<183>: 105	38	134	118	60	140
<91>: 104	41	78	120	48	132
<125>: 106	13	133	126	70	59
<51>: 106	13	133	126	70	141
<148>: 105	96	149	99	162	98
<163>: 106	69	173	104	148	166
<165>: 86	167	26	93	72	73
<29>: 90	154	133	84	157	66
<60>: 104	127	146	87	162	12
<116>: 111	96	149	94	51	85
<106>: 89	186	44	82	91	64
succ: 167 => 26
succ: 90 => 154
succ: 82 => 91
succ: 146 => 87

<51>: 99	101	95	80	73	97	59	121
<106>: 88	89	104	117	104	102	107	85
<29>: 88	78	120	121	96	121	100	82
<125>: 97	108	95	100	91	97	24	96
<91>: 88	78	120	121	96	121	109	82
<60>: 77	97	125	120	34	164	133	88
<183>: 88	78	120	121	96	121	23	82
<116>: 88	78	120	121	96	121	23	99
succ: 108 => 95
succ: 107 => 85
88	78	120	121	96	121	100	82 => <29>
succ: 117 => 104

<116>: 70	56	76	64	105	162	142
<51>: 70	56	76	64	105	130	30
<60>: 105	41	90	95	107	135	108
succ: 162 => 142
succ: 90 => 95
70	56	76	64	105	162	142 => <116>
succ: 41 => 90
succ: 107 => 135

<91>: 108	106	99	110	116	106	92	140	22	100	107	95	104	91	72	100	87	101	116	101	95	92	89	116	95	118	116	98	92	119	104
<163>: 82	49	48	126	139	106	96	92	112	109	79	92	67	105	67	103	110	103	103	94	104	80	80	131	88	44	118	101	90	109	95
<60>: 116	81	122	79	84	107	91	116	121	90	89	100	143	91	88	131	111	122	125	114	100	100	91	121	100	155	113	80	141	78	131
<165>: 70	125	71	93	77	105	88	57	23	145	164	79	91	88	75	91	119	100	117	94	111	106	126	83	102	141	111	92	160	74	114
108	106	99	110	116	106	92	140	22	100	107	95	104	91	72	100	87	101	116	101	95	92	89	116	95	118	116	98	92	119	104 => <91>
succ: 23 => 145

<51>: 83	103	101	99	114	100	94	88
<125>: 102	86	96	112	115	39	109	137
<91>: 92	103	86	81	94	150	84	112
<29>: 114	91	100	100	97	83	100	60
<163>: 114	91	100	100	97	83	100	154
<165>: 98	93	93	98	96	89	99	104
<2>: 113	109	100	89	107	139	89	149
<116>: 78	95	102	98	93	81	93	104
<183>: 104	104	104	91	114	131	89	103
<106>: 93	86	107	115	99	27	105	106
succ: 131 => 89
succ: 139 => 89
succ: 150 => 84
93	86	107	115	99	27	105	106 => <106>
succ: 105 => 106
succ: 27 => 105
102	86	96	112	115	39	109	137 => <125>

<29>: 112	104	170	131	119	106	96	79	97	97	89	119	95	39	96	97	89	72	166
<116>: 126	106	156	146	109	95	99	72	108	93	88	119	84	28	106	79	87	48	158
<125>: 92	104	170	131	119	106	96	79	111	103	74	123	95	25	105	101	77	57	164
<106>: 112	104	170	131	94	106	96	79	111	101	72	121	100	24	100	99	68	65	160
112	104	170	131	94	106	96	79	111	101	72	121	100	24	100	99	68	65	160 => <106>
succ: 93 => 88
succ: 156 => 146
succ: 123 => 95
92	104	170	131	119	106	96	79	111	103	74	123	95	25	105	101	77	57	164 => <125>
succ: 74 => 123

<91>: 110	94	108	115	100	121	107	98	104
<29>: 109	67	94	83	105	62	72	89	163
<165>: 81	95	106	113	102	106	111	97	96
<60>: 98	85	102	93	88	92	106	100	123
<148>: 94	96	96	120	81	124	99	152	122
<106>: 123	87	97	82	108	101	102	84	79
<163>: 103	87	105	104	87	100	84	97	123
<125>: 94	133	96	120	81	124	99	152	122
<183>: 110	94	108	115	100	121	107	98	102
<116>: 126	109	101	89	94	91	115	93	101
succ: 126 => 109
94	133	96	120	81	124	99	152	122 => <125>
succ: 82 => 108
109	67	94	83	105	62	72	89	163 => <29>
123	87	97	82	108	101	102	84	79 => <106>
succ: 113 => 102

<2>: 100	114	87	91	92	96	80	103	127
<106>: 99	74	104	77	100	86	71	98	142
<91>: 98	88	97	103	90	93	105	102	91
<183>: 93	83	109	96	110	99	107	115	113
<29>: 164	130	88	98	80	111	86	160	106
<60>: 7	85	108	98	84	77	63	113	19
<165>: 114	121	93	110	91	109	86	168	109
<116>: 57	78	102	94	109	65	68	103	32
<51>: 125	118	72	92	106	106	108	85	100
<125>: 99	128	96	119	104	131	97	164	107
<163>: 116	90	103	88	117	102	101	108	110
succ: 74 => 104
succ: 83 => 109
succ: 105 => 102

<183>: 110	92	99	103	99
<165>: 101	92	99	100	100
<148>: 47	178	105	84	99
<163>: 83	129	101	95	101
<60>: 137	42	97	113	97
<2>: 92	104	102	97	100
<51>: 101	104	99	100	99
<106>: 110	92	100	100	100
<116>: 110	92	100	103	100
<29>: 119	79	99	105	100
<91>: 74	129	100	92	99
<125>: 74	141	103	92	102
succ: 83 => 129
101	92	99	100	100 => <165>
succ: 95 => 101

<125>: 89	104	92	83
<163>: 134	192	79	57
<183>: 113	128	74	193
<60>: 139	57	95	103
<91>: 40	148	104	65
<165>: 128	192	79	57
<29>: 45	68	104	77
<116>: 53	47	102	118
<51>: 96	105	89	132
<148>: 130	54	81	94
<106>: 157	114	73	78
<2>: 118	138	133	129
succ: 138 => 133
succ: 73 => 78
succ: 114 => 73
succ: 68 => 104
succ: 130 => 54
succ: 96 => 105

<106>: 82	130	92	51
<163>: 64	89	134	76
<60>: 105	100	91	79
<148>: 173	79	106	64
<183>: 173	79	106	52
<165>: 82	107	108	117
<29>: 120	117	92	74
<51>: 48	102	96	117
<2>: 25	56	83	63
64	89	134	76 => <163>
succ: 89 => 134
succ: 83 => 63
succ: 56 => 83
succ: 130 => 92
25	56	83	63 => <2>
succ: 96 => 117

<51>: 89	144	15	29
<163>: 106	108	102	102
<91>: 109	111	32	99
<60>: 33	179	162	161
<106>: 162	154	22	31
succ: 154 => 22
succ: 89 => 144
succ: 144 => 15
succ: 32 => 99
succ: 33 => 179
106	108	102	102 => <163>

<51>: 89	121	110	71	113	59	137
<148>: 172	105	104	50	77	106	73
<29>: 174	87	77	58	109	106	88
<165>: 67	106	65	92	142	118	134
<183>: 112	142	105	107	144	55	107
<125>: 122	94	94	102	107	59	69
succ: 67 => 106
succ: 104 => 50

<148>: 116	98	107	97	85	120	95	102	92
<183>: 113	109	107	114	87	131	115	103	104
<29>: 110	120	111	117	79	94	94	132	101
<51>: 80	102	120	114	88	141	126	61	126
<165>: 120	97	83	108	94	84	80	86	144
<60>: 117	98	107	120	85	120	95	102	92
<2>: 110	120	111	117	79	138	103	132	86
<163>: 29	118	109	137	98	171	182	98	105
<106>: 70	87	102	90	80	83	90	88	84
<116>: 29	118	109	137	98	171	182	26	128
110	120	111	117	79	138	103	132	86 => <2>
succ: 116 => 98
succ: 61 => 126
succ: 113 => 109
29	118	109	137	98	171	182	26	128 => <116>

<116>: 108	61	116	82	99	121	78
<183>: 48	120	57	106	111	65	67
<148>: 84	59	112	94	106	119	54
<60>: 56	17	105	100	84	124	67
<2>: 71	79	113	98	71	98	59
<125>: 74	68	140	107	77	125	117
<163>: 82	34	108	89	77	122	59
<29>: 122	16	54	70	86	134	120
<106>: 49	108	107	111	94	81	42
<165>: 91	94	85	92	101	97	87
<51>: 91	80	85	92	112	102	131
<91>: 71	79	73	98	71	98	59
succ: 16 => 54
succ: 102 => 131

<165>: 92	96	103	96	98	93	19	80
<51>: 100	94	116	101	101	91	90	101
<29>: 90	91	105	98	97	93	98	107
<148>: 172	98	69	62	99	105	100	48
succ: 97 => 93
172	98	69	62	99	105	100	48 => <148>
succ: 19 => 80
succ: 62 => 99
90	91	105	98	97	93	98	107 => <29>
succ: 92 => 96

